Below is a small trained network, with its code and all its weights. Each question gives an input and a class and asks what happens when units are switched off, that is, made to give their printed mean instead of their output.

import numpy as np


def w(rows, s, z=0):
    codes = np.array(rows[::2]) - 128.0
    scale = np.full(codes.shape[1], s)
    scale[-1] = z or s
    return codes * scale


def norm(h):
    return h / np.sqrt((h * h).mean(-1, keepdims=True) + 1e-5)


def f(y):
    return y / 2 * (1 + np.tanh(0.7978845608 * (y + 0.044715 * y**3)))


def log_softmax(a):
    a = a - a.max(-1, keepdims=True)
    return a - np.log(np.exp(a).sum(-1, keepdims=True))


def net(x, mask):
    res = np.array(x, float).reshape(1, 2) / 4 @ E
    u = 0
    for l in range(4):
        y = f(norm(res) @ A[l][:, :-1].T + A[l][:, -1])
        res = res + np.where(mask[u : u + 7], y, B[l][:, -1]) @ B[l][:, :-1]
        u += 7
    return log_softmax(norm(res)[-1] @ U[:, :-1].T + U[:, -1])


A, B = {}, {}
E = w([
[179,157,227,74],'x0',
[235,3,143,111],'x1',
],0.0048)
A[0] = w([
[81,106,72,133,214],'L0N0',
[79,38,139,136,90],'L0N1',
[167,254,100,111,249],'L0N2',
[150,113,149,87,147],'L0N3',
[202,105,198,191,105],'L0N4',
[140,232,215,141,93],'L0N5',
[184,203,114,109,105],'L0N6',
],0.011,0.0018)
B[0] = w([
[137,87,141,168,214],'L0N0',
[47,137,109,168,166],'L0N1',
[171,143,236,104,247],'L0N2',
[151,128,67,33,163],'L0N3',
[115,143,2,112,204],'L0N4',
[53,98,144,190,254],'L0N5',
[92,160,139,110,153],'L0N6',
],0.0084,0.0052)
A[1] = w([
[55,130,83,56,96],'L1N0',
[3,105,116,92,172],'L1N1',
[244,117,84,115,109],'L1N2',
[158,159,103,193,152],'L1N3',
[88,213,144,160,157],'L1N4',
[171,152,162,89,2],'L1N5',
[180,110,22,100,102],'L1N6',
],0.0076,0.0031)
B[1] = w([
[83,135,211,183,151],'L1N0',
[176,108,165,151,236],'L1N1',
[119,188,97,113,177],'L1N2',
[177,63,102,137,162],'L1N3',
[204,113,208,2,223],'L1N4',
[152,83,130,75,94],'L1N5',
[88,159,175,95,254],'L1N6',
],0.0063,0.0033)
A[2] = w([
[106,178,141,92,253],'L2N0',
[201,171,142,230,56],'L2N1',
[95,212,214,205,173],'L2N2',
[102,60,134,152,74],'L2N3',
[138,156,45,232,141],'L2N4',
[255,143,106,118,198],'L2N5',
[82,240,167,82,129],'L2N6',
],0.0088,0.0019)
B[2] = w([
[209,76,57,184,175],'L2N0',
[130,196,89,57,146],'L2N1',
[78,108,25,131,255],'L2N2',
[171,236,168,132,159],'L2N3',
[99,192,185,162,190],'L2N4',
[51,154,41,109,135],'L2N5',
[164,29,254,66,207],'L2N6',
],0.0063,0.0056)
A[3] = w([
[132,72,30,239,254],'L3N0',
[90,1,176,161,76],'L3N1',
[161,178,125,6,155],'L3N2',
[130,64,252,124,206],'L3N3',
[46,143,74,127,178],'L3N4',
[29,113,218,133,216],'L3N5',
[166,120,123,198,56],'L3N6',
],0.0071,0.0021)
B[3] = w([
[85,87,177,155,208],'L3N0',
[206,161,224,144,202],'L3N1',
[229,169,92,202,162],'L3N2',
[196,3,161,110,254],'L3N3',
[74,98,163,66,166],'L3N4',
[228,65,79,13,241],'L3N5',
[221,193,63,226,129],'L3N6',
],0.0074,0.0058)
U = w([
[53,106,107,114,123],'0',
[158,196,125,126,1],'1',
[196,81,165,87,203],'2',
[138,131,157,207,205],'3',
[136,249,121,155,101],'4',
[148,158,122,130,8],'5',
[185,176,117,129,34],'6',
[153,149,63,79,205],'7',
],0.02,0.0069)

Each question gives the input, the list of numbers given to net, and the class t.
The units are the neurons (one row each of A and B). Each row of codes is followed by its name. A weight is (code - 128) times the scale printed after its matrix; where a second scale follows, it is the last column's (A, B and U).
mask holds one flag per neuron, layer by layer. A switched-off neuron (its flag False) gives its mean, the last column of its row in B, instead of its output. The means were averaged over made-up inputs and are rounded, as every weight is.
A unit's drop is (log p(t) with every unit on - log p(t) with that unit switched off) / (log p(t) with every unit on - log p(t) with every unit switched off).
The circuit of an input: a set's keep is (log p(t) with only the set's units on - log p(t) with every unit switched off) / (log p(t) with every unit on - log p(t) with every unit switched off). Starting from the 12 units with the biggest drops (on a tie, the unit counted first), units are removed one at a time, each time the one whose removal leaves the highest keep (on an exact tie, the one counted first), for as long as the keep stays at least 0.8.
circuit, biggest first: the units of the circuit, biggest drop first
unit that matters most: the unit with the biggest drop
top k neurons: the k neurons with the biggest drops, biggest first
k most important neurons of layer l: the k neurons of layer l with the biggest drops, biggest first
drop of u: that unit's drop, to one decimal
input [1,3], class 7: top 2 neurons => [L0N4 L0N5]
input [-6,-8], class 2: circuit, biggest first => [L1N4]
input [-1,6], class 0: top 2 neurons => [L0N2 L1N4]
input [-2,-2], class 0: circuit, biggest first => [L2N2 L3N3]
input [0,2], class 0: circuit, biggest first => [L0N4 L3N5 L3N3]
input [-7,7], class 3: top 2 neurons => [L2N6 L2N2]
input [-6,8], class 3: top 2 neurons => [L0N1 L2N2]
input [-3,-1], class 3: top 4 neurons => [L0N0 L2N6 L0N2 L1N2]
input [-1,3], class 0: top 2 neurons => [L0N2 L2N6]
input [4,3], class 7: top 2 neurons => [L0N4 L0N3]
input [-5,-3], class 4: top 2 neurons => [L2N6 L0N5]
input [-8,-4], class 4: top 2 neurons => [L2N6 L3N3]
input [1,8], class 7: top 2 neurons => [L0N5 L0N3]
input [0,4], class 0: 2 most important neurons of layer 1 => [L1N4 L1N0]
input [-5,-4], class 4: unit that matters most => L3N3
input [-6,-3], class 4: top 3 neurons => [L2N6 L0N5 L3N3]
input [-4,6], class 0: 4 most important neurons of layer 0 => [L0N5 L0N4 L0N2 L0N0]
input [-5,8], class 0: top 4 neurons => [L2N6 L0N5 L0N4 L2N0]
input [-4,8], class 0: top 3 neurons => [L0N5 L2N6 L0N4]
input [0,0], class 0: 2 most important neurons of layer 1 => [L1N6 L1N0]
input [-4,-2], class 4: 2 most important neurons of layer 2 => [L2N6 L2N1]
input [2,7], class 7: unit that matters most => L0N5
input [-3,-2], class 4: 2 most important neurons of layer 0 => [L0N5 L0N0]
input [6,4], class 7: drop of L2N1 => 0.0
input [-4,3], class 3: drop of L2N6 => 0.4
